Here is a tiny trained network, its code and every weight. The questions are about switching its units off for an input and a target symbol, where a switched-off unit gives its printed mean instead of its output.

import numpy as np


def w(rows, s, z=0):
    codes = np.array(rows[::2]) - 128.0
    scale = np.full(codes.shape[1], s)
    scale[-1] = z or s
    return codes * scale


def f(y):
    return np.maximum(y, 0)


def softmax(a):
    e = np.exp(a - a.max(-1, keepdims=True))
    return e / e.sum(-1, keepdims=True)


def log_softmax(a):
    a = a - a.max(-1, keepdims=True)
    return a - np.log(np.exp(a).sum(-1, keepdims=True))


def net(x, mask):
    ids = ['αεζηψω'.index(c) for c in x.split()]
    T = len(ids)
    res = E[ids] + P[:T]
    u = 0
    for l in range(3):
        q, k, v = (res @ M[l].T for M in (Q, K, V))
        z = softmax(np.where(np.tri(T) > 0, q @ k.T / 2**0.5, -1e9)) @ v
        res = res + np.where(mask[u], z, O[l][:, -1]) @ O[l][:, :-1]
        u += 1
        y = f(res @ A[l][:, :-1].T + A[l][:, -1])
        res = res + np.where(mask[u : u + 16], y, B[l][:, -1]) @ B[l][:, :-1]
        u += 16
    return log_softmax(res[-1] @ U[:, :-1].T + U[:, -1])


Q, K, V, O, A, B = {}, {}, {}, {}, {}, {}
E = w([
[106,20,105,27,110],'α',
[131,248,47,184,58],'ε',
[203,231,116,180,230],'ζ',
[149,149,249,65,119],'η',
[168,160,97,76,164],'ψ',
[143,84,44,38,162],'ω',
],0.015)
P = w([
[50,56,88,180,195],'0',
[122,240,68,35,81],'1',
[112,51,97,172,179],'2',
[139,238,66,36,74],'3',
[139,49,109,171,155],'4',
[156,235,67,35,63],'5',
[158,41,117,172,135],'6',
[179,235,77,37,50],'7',
[178,28,125,173,120],'8',
[199,237,70,35,47],'9',
[200,13,127,175,114],'10',
[215,250,66,34,51],'11',
[219,1,127,178,106],'12',
[216,252,51,28,66],'13',
],0.009)
Q[0] = w([
[41,46,78,186,77],'0.h1',
[64,43,230,255,143],'0.h1',
],0.0077)
K[0] = w([
[74,115,119,111,128],'0.h1',
[3,129,190,72,166],'0.h1',
],0.013)
V[0] = w([
[107,93,2,161,26],'0.h1',
[185,56,158,72,45],'0.h1',
],0.007)
O[0] = w([
[46,94,87,61,88,135],'0.h1',
[135,134,27,255,32,1],'0.h1',
],0.0084,0.0047)
A[0] = w([
[110,153,115,161,190,80],'0.n1',
[122,106,54,59,123,112],'0.n2',
[91,192,209,166,71,140],'0.n3',
[71,183,67,210,155,166],'0.n4',
[182,131,153,224,142,27],'0.n5',
[177,143,135,91,187,119],'0.n6',
[88,126,122,2,22,78],'0.n7',
[140,203,71,205,127,111],'0.n8',
[240,29,136,106,202,97],'0.n9',
[12,79,146,161,120,120],'0.n10',
[82,205,133,121,133,101],'0.n11',
[161,160,239,66,146,95],'0.n12',
[115,186,219,187,109,91],'0.n13',
[99,202,134,179,208,39],'0.n14',
[78,104,104,181,44,2],'0.n15',
[36,62,240,161,141,186],'0.n16',
],0.0096,0.0082)
B[0] = w([
[111,125,180,114,117,144],'0.n1',
[185,123,166,110,114,218],'0.n2',
[122,164,65,35,184,153],'0.n3',
[22,123,181,113,148,146],'0.n4',
[182,136,70,126,72,141],'0.n5',
[156,141,166,179,63,240],'0.n6',
[129,161,71,233,123,246],'0.n7',
[39,122,150,120,169,151],'0.n8',
[88,72,155,79,95,235],'0.n9',
[181,166,189,105,177,138],'0.n10',
[138,145,183,155,128,163],'0.n11',
[104,114,50,128,83,254],'0.n12',
[176,56,83,87,123,152],'0.n13',
[84,142,200,170,57,156],'0.n14',
[240,132,149,101,155,132],'0.n15',
[98,2,75,253,192,152],'0.n16',
],0.008,0.011)
Q[1] = w([
[174,95,165,167,253],'1.h1',
[47,30,147,58,221],'1.h1',
],0.0071)
K[1] = w([
[210,38,162,130,2],'1.h1',
[220,51,58,61,153],'1.h1',
],0.007)
V[1] = w([
[30,140,190,254,67],'1.h1',
[80,168,219,159,138],'1.h1',
],0.0055)
O[1] = w([
[110,73,150,11,35,253],'1.h1',
[253,52,51,125,122,149],'1.h1',
],0.0054,0.0029)
A[1] = w([
[74,150,61,121,180,54],'1.n1',
[149,69,219,68,118,143],'1.n2',
[145,93,122,25,111,144],'1.n3',
[195,126,229,119,195,191],'1.n4',
[56,193,201,136,91,58],'1.n5',
[65,89,134,79,212,175],'1.n6',
[146,184,54,159,172,126],'1.n7',
[186,74,189,99,132,63],'1.n8',
[146,183,93,192,179,140],'1.n9',
[219,72,151,169,184,167],'1.n10',
[140,188,135,27,173,105],'1.n11',
[93,95,203,136,159,110],'1.n12',
[16,110,108,113,98,46],'1.n13',
[138,224,161,194,158,190],'1.n14',
[3,84,225,190,188,121],'1.n15',
[119,24,101,182,70,253],'1.n16',
],0.011,0.006)
B[1] = w([
[216,201,95,91,107,141],'1.n1',
[118,117,93,144,147,220],'1.n2',
[136,151,181,160,172,233],'1.n3',
[140,202,125,114,135,175],'1.n4',
[176,161,80,129,151,164],'1.n5',
[69,134,139,203,121,165],'1.n6',
[71,58,102,120,96,160],'1.n7',
[88,115,71,100,129,180],'1.n8',
[110,87,160,116,144,145],'1.n9',
[140,197,131,55,75,179],'1.n10',
[106,169,153,184,39,168],'1.n11',
[98,118,103,158,123,156],'1.n12',
[196,141,200,122,149,148],'1.n13',
[110,54,168,141,93,163],'1.n14',
[121,63,1,185,81,170],'1.n15',
[127,201,154,136,157,255],'1.n16',
],0.0099,0.012)
Q[2] = w([
[119,255,168,118,217],'2.h1',
[55,62,197,179,197],'2.h1',
],0.01)
K[2] = w([
[155,85,128,8,128],'2.h1',
[142,101,112,135,191],'2.h1',
],0.014)
V[2] = w([
[14,193,131,60,253],'2.h1',
[128,106,132,45,65],'2.h1',
],0.0024)
O[2] = w([
[2,40,91,185,27,2],'2.h1',
[164,251,29,148,214,165],'2.h1',
],0.007,0.003)
A[2] = w([
[112,196,154,91,113,36],'2.n1',
[91,64,106,178,156,1],'2.n2',
[148,115,49,177,144,194],'2.n3',
[151,97,151,102,140,91],'2.n4',
[113,44,232,128,128,18],'2.n5',
[144,143,208,110,133,136],'2.n6',
[130,57,206,72,48,73],'2.n7',
[87,177,109,109,173,231],'2.n8',
[165,147,201,103,151,113],'2.n9',
[148,136,127,158,150,147],'2.n10',
[79,118,76,153,133,120],'2.n11',
[158,6,86,40,112,38],'2.n12',
[169,156,115,80,133,51],'2.n13',
[116,87,162,144,138,217],'2.n14',
[98,67,138,157,143,93],'2.n15',
[89,77,127,198,107,132],'2.n16',
],0.014,0.0084)
B[2] = w([
[132,68,131,121,181,214],'2.n1',
[189,165,190,57,91,148],'2.n2',
[90,114,142,127,91,215],'2.n3',
[108,145,116,130,130,128],'2.n4',
[254,141,54,197,136,133],'2.n5',
[134,112,115,120,177,183],'2.n6',
[106,159,67,77,118,144],'2.n7',
[178,122,145,147,84,251],'2.n8',
[138,125,106,87,176,191],'2.n9',
[127,143,123,104,100,163],'2.n10',
[114,95,111,137,157,182],'2.n11',
[159,61,131,52,76,133],'2.n12',
[67,95,125,168,127,192],'2.n13',
[92,122,96,187,89,143],'2.n14',
[155,126,97,141,90,141],'2.n15',
[133,137,116,114,219,184],'2.n16',
],0.012)
U = w([
[99,61,70,238,178,160],'α',
[207,157,140,193,2,167],'ε',
[208,161,89,93,208,185],'ζ',
[76,250,43,60,156,53],'η',
[188,152,12,165,147,2],'ψ',
[168,82,84,121,116,59],'ω',
],0.0066,0.0079)

Each question gives the input, a string of symbols that net reads in full, and the target symbol t.
The units are the heads (2 rows each of Q, K, V and O) and the neurons (one row each of A and B). Each row of codes is followed by its name. A weight is (code - 128) times the scale printed after its matrix; where a second scale follows, it is the last column's (O, A, B and U).
mask holds one flag per unit, layer by layer, with each layer's heads first. A switched-off unit (its flag False) gives its mean, the last column of its rows in O or B, instead of its output. The means were averaged over made-up inputs and are rounded, as every weight is.
A unit's drop is (log p(t) with every unit on - log p(t) with that unit switched off) / (log p(t) with every unit on - log p(t) with every unit switched off).
The circuit of an input: a set's keep is (log p(t) with only the set's units on - log p(t) with every unit switched off) / (log p(t) with every unit on - log p(t) with every unit switched off). Starting from the 12 units with the biggest drops (on a tie, the unit counted first), units are removed one at a time, each time the one whose removal leaves the highest keep (on an exact tie, the one counted first), for as long as the keep stays at least 0.8.
units of the circuit, in order: the units of the circuit, biggest drop first
unit that matters most: the unit with the biggest drop
top k neurons: the k neurons with the biggest drops, biggest first
k most important neurons of layer l: the k neurons of layer l with the biggest drops, biggest first
drop when u is switched off: that unit's drop, to one decimal
input α α α ψ ε α α ε η, target α: units of the circuit, in order	0.n16
input ψ ψ α η ψ ψ ζ ζ ω ε η ζ ω, target ε: top 4 neurons	0.n9, 2.n8, 1.n8, 0.n12
input η ψ η α ψ η ψ ε ψ ψ η, target ζ: top 2 neurons	1.n16, 0.n5
input α ω ω α, target α: units of the circuit, in order	0.n7, 1.h1, 1.n10
input ε ψ α ψ ω ψ ω η α ψ ω ψ ω, target ζ: top 4 neurons	1.n16, 1.n15, 1.n7, 1.n6
input ω ψ ψ ε ω ψ, target ε: top 2 neurons	0.n7, 0.n9
input η ω ω α ψ α ζ η ζ, target ε: top 4 neurons	0.n5, 0.n8, 0.n9, 0.n6
input ψ η η α α ψ η ψ, target ψ: 3 most important neurons of layer 0	0.n9, 0.n12, 0.n7
input η ψ η, target ε: 3 most important neurons of layer 2	2.n8, 2.n16, 2.n9
input α η ζ η ψ ε ψ ψ α ε α, target ζ: top 2 neurons	1.n16, 1.n10
input ω ζ α α ζ, target ε: 3 most important neurons of layer 0	0.n5, 0.n6, 0.n9
input ψ η ψ ψ, target ψ: 2 most important neurons of layer 0	0.n9, 0.n7
input ψ ψ ζ η ψ ε ψ α, target ε: 3 most important neurons of layer 0	0.n9, 0.n7, 0.n6
input ψ η α ε ζ ψ α ψ ε α, target ε: top 2 neurons	0.n7, 0.n9
input ψ ζ ζ η α ζ ψ, target ε: top 3 neurons	0.n9, 0.n2, 0.n7
input ζ η η, target ε: 2 most important neurons of layer 1	1.n10, 1.n16
input ε ψ ω ψ α ζ ζ α, target ζ: unit that matters most	1.n3
input α ε ε η ψ ζ ε, target ζ: top 3 neurons	0.n16, 1.n13, 0.n7
input η η η α ζ ω η ω ψ η ω ψ ε, target α: top 2 neurons	0.n12, 0.n7
input ζ ζ η η ψ ψ ω ψ η α ε ω, target ε: unit that matters most	0.h1
input ψ η α ω α η ψ α, target α: 2 most important neurons of layer 0	0.n9, 0.n7
input α ω ω η, target η: top 2 neurons	1.n7, 0.n9
input η α ω ω, target ω: top 3 neurons	0.n7, 1.n7, 2.n12
input α α α α ψ ω, target ω: 3 most important neurons of layer 0	0.n7, 0.n9, 0.n6
input ω ω ε ζ η, target α: 2 most important neurons of layer 1	1.n15, 1.n6
input ψ η η ω ζ ψ α η, target ζ: 3 most important neurons of layer 1	1.n3, 1.n15, 1.n8
input ε ζ ζ ψ ψ ζ α ψ η ε ε, target ζ: unit that matters most	1.h1
input η α ω η ψ α η η ψ ψ ζ ω ε, target α: drop when 0.n7 is switched off	2.2
input α α η α η η ψ η, target η: drop when 1.n5 is switched off	0.1
